Here is a tiny trained network, its code and every weight. The questions are about switching its units off for an input and a target symbol, where a switched-off unit gives its printed mean instead of its output.

import numpy as np


def w(rows, s, z=0):
    codes = np.array(rows[::2]) - 128.0
    scale = np.full(codes.shape[1], s)
    scale[-1] = z or s
    return codes * scale


def norm(h):
    return h / np.sqrt((h * h).mean(-1, keepdims=True) + 1e-5)


def f(y):
    return y / 2 * (1 + np.tanh(0.7978845608 * (y + 0.044715 * y**3)))


def softmax(a):
    e = np.exp(a - a.max(-1, keepdims=True))
    return e / e.sum(-1, keepdims=True)


def log_softmax(a):
    a = a - a.max(-1, keepdims=True)
    return a - np.log(np.exp(a).sum(-1, keepdims=True))


def net(x, mask):
    ids = ['γδεζηθτφ'.index(c) for c in x.split()]
    T = len(ids)
    res = E[ids] + P[:T]
    u = 0
    for l in range(2):
        r = norm(res)
        for j in range(2):
            rows = slice(4 * j, 4 * j + 4)
            q, k, v = (r @ M[l][rows].T for M in (Q, K, V))
            z = softmax(np.where(np.tri(T) > 0, q @ k.T / 4**0.5, -1e9)) @ v
            o = O[l][rows]
            res = res + np.where(mask[u + j], z, o[:, -1]) @ o[:, :-1]
        u += 2
        y = f(norm(res) @ A[l][:, :-1].T + A[l][:, -1])
        res = res + np.where(mask[u : u + 12], y, B[l][:, -1]) @ B[l][:, :-1]
        u += 12
    return log_softmax(norm(res)[-1] @ U[:, :-1].T + U[:, -1])


Q, K, V, O, A, B = {}, {}, {}, {}, {}, {}
E = w([
[120,129,94],'γ',
[124,121,127],'δ',
[115,121,124],'ε',
[87,160,73],'ζ',
[3,157,157],'η',
[152,156,64],'θ',
[137,103,93],'τ',
[127,207,158],'φ',
],0.03)
P = w([
[3,114,131],'0',
[67,140,98],'1',
[81,122,121],'2',
[100,101,129],'3',
[103,41,101],'4',
[98,25,76],'5',
[132,15,35],'6',
[110,25,10],'7',
[89,38,56],'8',
[96,41,62],'9',
],0.0051)
Q[0] = w([
[199,123,38],'0.h1',
[150,72,189],'0.h1',
[78,151,129],'0.h1',
[115,246,94],'0.h1',
[53,147,101],'0.h2',
[139,49,99],'0.h2',
[109,196,99],'0.h2',
[119,100,58],'0.h2',
],0.013)
K[0] = w([
[116,136,87],'0.h1',
[174,5,117],'0.h1',
[38,218,138],'0.h1',
[125,175,205],'0.h1',
[227,64,160],'0.h2',
[140,96,146],'0.h2',
[224,168,119],'0.h2',
[185,134,84],'0.h2',
],0.012)
V[0] = w([
[167,253,89],'0.h1',
[192,49,110],'0.h1',
[176,46,22],'0.h1',
[148,107,166],'0.h1',
[75,38,147],'0.h2',
[76,181,97],'0.h2',
[137,136,176],'0.h2',
[59,155,194],'0.h2',
],0.0073)
O[0] = w([
[87,100,192,201],'0.h1',
[93,64,101,1],'0.h1',
[30,183,200,135],'0.h1',
[138,107,128,35],'0.h1',
[26,108,77,144],'0.h2',
[97,112,178,234],'0.h2',
[99,254,137,17],'0.h2',
[103,215,129,45],'0.h2',
],0.0077,0.0034)
A[0] = w([
[183,187,195,97],'0.n1',
[87,142,228,102],'0.n2',
[133,105,141,113],'0.n3',
[220,51,127,115],'0.n4',
[154,78,190,38],'0.n5',
[166,111,55,5],'0.n6',
[83,133,78,101],'0.n7',
[119,61,114,175],'0.n8',
[154,30,36,152],'0.n9',
[238,208,45,77],'0.n10',
[79,151,28,112],'0.n11',
[255,138,101,128],'0.n12',
],0.0092,0.0024)
B[0] = w([
[206,146,24,134],'0.n1',
[117,153,42,137],'0.n2',
[74,15,191,124],'0.n3',
[71,31,185,138],'0.n4',
[253,78,198,110],'0.n5',
[128,103,87,147],'0.n6',
[145,148,184,187],'0.n7',
[119,180,159,187],'0.n8',
[80,226,111,255],'0.n9',
[31,96,66,170],'0.n10',
[124,25,215,233],'0.n11',
[76,214,62,149],'0.n12',
],0.0059,0.0067)
Q[1] = w([
[85,110,117],'1.h1',
[163,162,5],'1.h1',
[226,131,101],'1.h1',
[171,172,187],'1.h1',
[93,84,79],'1.h2',
[59,111,138],'1.h2',
[95,133,176],'1.h2',
[171,204,135],'1.h2',
],0.014)
K[1] = w([
[140,36,133],'1.h1',
[121,192,25],'1.h1',
[184,253,148],'1.h1',
[66,189,175],'1.h1',
[187,92,103],'1.h2',
[189,211,39],'1.h2',
[114,116,70],'1.h2',
[124,191,208],'1.h2',
],0.015)
V[1] = w([
[187,93,93],'1.h1',
[165,94,53],'1.h1',
[192,141,176],'1.h1',
[125,72,127],'1.h1',
[192,48,76],'1.h2',
[32,147,34],'1.h2',
[176,181,83],'1.h2',
[141,2,220],'1.h2',
],0.0092)
O[1] = w([
[105,24,160,83],'1.h1',
[113,85,135,112],'1.h1',
[135,163,112,54],'1.h1',
[167,125,120,140],'1.h1',
[107,136,131,87],'1.h2',
[117,59,107,253],'1.h2',
[131,166,98,118],'1.h2',
[122,122,253,55],'1.h2',
],0.011)
A[1] = w([
[176,81,132,105],'1.n1',
[147,138,127,116],'1.n2',
[109,127,186,129],'1.n3',
[140,21,118,95],'1.n4',
[10,170,104,154],'1.n5',
[97,102,224,187],'1.n6',
[226,228,83,141],'1.n7',
[103,180,139,3],'1.n8',
[204,184,95,125],'1.n9',
[133,126,113,110],'1.n10',
[165,113,223,41],'1.n11',
[71,177,102,167],'1.n12',
],0.013,0.0047)
B[1] = w([
[118,141,96,120],'1.n1',
[115,87,103,119],'1.n2',
[159,195,151,127],'1.n3',
[58,68,151,185],'1.n4',
[186,102,142,255],'1.n5',
[163,184,100,151],'1.n6',
[143,100,1,158],'1.n7',
[82,124,110,114],'1.n8',
[94,103,73,141],'1.n9',
[94,94,134,133],'1.n10',
[168,137,151,129],'1.n11',
[154,111,109,197],'1.n12',
],0.0098,0.0091)
U = w([
[243,7,150,61],'γ',
[8,171,126,115],'δ',
[148,176,46,112],'ε',
[134,125,133,147],'ζ',
[115,98,98,16],'η',
[153,147,156,254],'θ',
[61,65,176,147],'τ',
[148,138,128,106],'φ',
],0.012,0.0048)

Each question gives the input, a string of symbols that net reads in full, and the target symbol t.
The units are the heads (4 rows each of Q, K, V and O) and the neurons (one row each of A and B). Each row of codes is followed by its name. A weight is (code - 128) times the scale printed after its matrix; where a second scale follows, it is the last column's (O, A, B and U).
mask holds one flag per unit, layer by layer, with each layer's heads first. A switched-off unit (its flag False) gives its mean, the last column of its rows in O or B, instead of its output. The means were averaged over made-up inputs and are rounded, as every weight is.
A unit's drop is (log p(t) with every unit on - log p(t) with that unit switched off) / (log p(t) with every unit on - log p(t) with every unit switched off).
The circuit of an input: a set's keep is (log p(t) with only the set's units on - log p(t) with every unit switched off) / (log p(t) with every unit on - log p(t) with every unit switched off). Starting from the 12 units with the biggest drops (on a tie, the unit counted first), units are removed one at a time, each time the one whose removal leaves the highest keep (on an exact tie, the one counted first), for as long as the keep stays at least 0.8.
units of the circuit, in order: the units of the circuit, biggest drop first
most important unit: the unit with the biggest drop
top k neurons: the k neurons with the biggest drops, biggest first
top k neurons in layer l: the k neurons of layer l with the biggest drops, biggest first
heads that matter: for each layer, one digit per head in row order, 1 if its drop is at least 0.15 and else 0, layers parted by /
input ζ τ τ τ ε, target τ: heads that matter : 00 / 01
input ζ φ δ τ, target ε: most important unit : 0.h1
input η γ δ ζ ζ δ ζ τ, target τ: heads that matter : 00 / 00
input τ τ φ η δ, target ε: heads that matter : 10 / 01
input ε ε γ, target θ: heads that matter : 01 / 11
input ζ η γ ε τ η τ, target τ: units of the circuit, in order : (1.h2 1.n4)
input τ τ ζ ε, target τ: heads that matter : 01 / 01
input ζ ζ γ γ, target γ: top 2 neurons in layer 0 : (0.n11 0.n9)
input θ ζ τ δ, target θ: heads that matter : 11 / 11
input θ ζ η γ ζ, target τ: heads that matter : 10 / 01
input ζ φ η δ, target ε: heads that matter : 00 / 01
input η γ θ θ ε γ φ ζ φ ε, target ε: top 2 neurons : (0.n11 0.n9)
input θ ζ η ε, target θ: heads that matter : 11 / 11
input δ ζ ζ γ τ ζ, target τ: most important unit : 0.n11
input τ ε γ, target τ: heads that matter : 01 / 01
input η η ζ η τ φ ε, target ε: top 3 neurons : (0.n1 0.n9 0.n8)
input ζ ε τ δ, target τ: heads that matter : 01 / 01
input θ γ ζ ζ, target θ: top 3 neurons in layer 0 : (0.n11 0.n9 0.n12)
input η ζ ε γ τ γ, target τ: top 2 neurons in layer 0 : (0.n11 0.n12)
input θ ε δ, target θ: top neuron : (0.n9)
input θ δ ζ, target θ: top 2 neurons : (0.n11 0.n9)
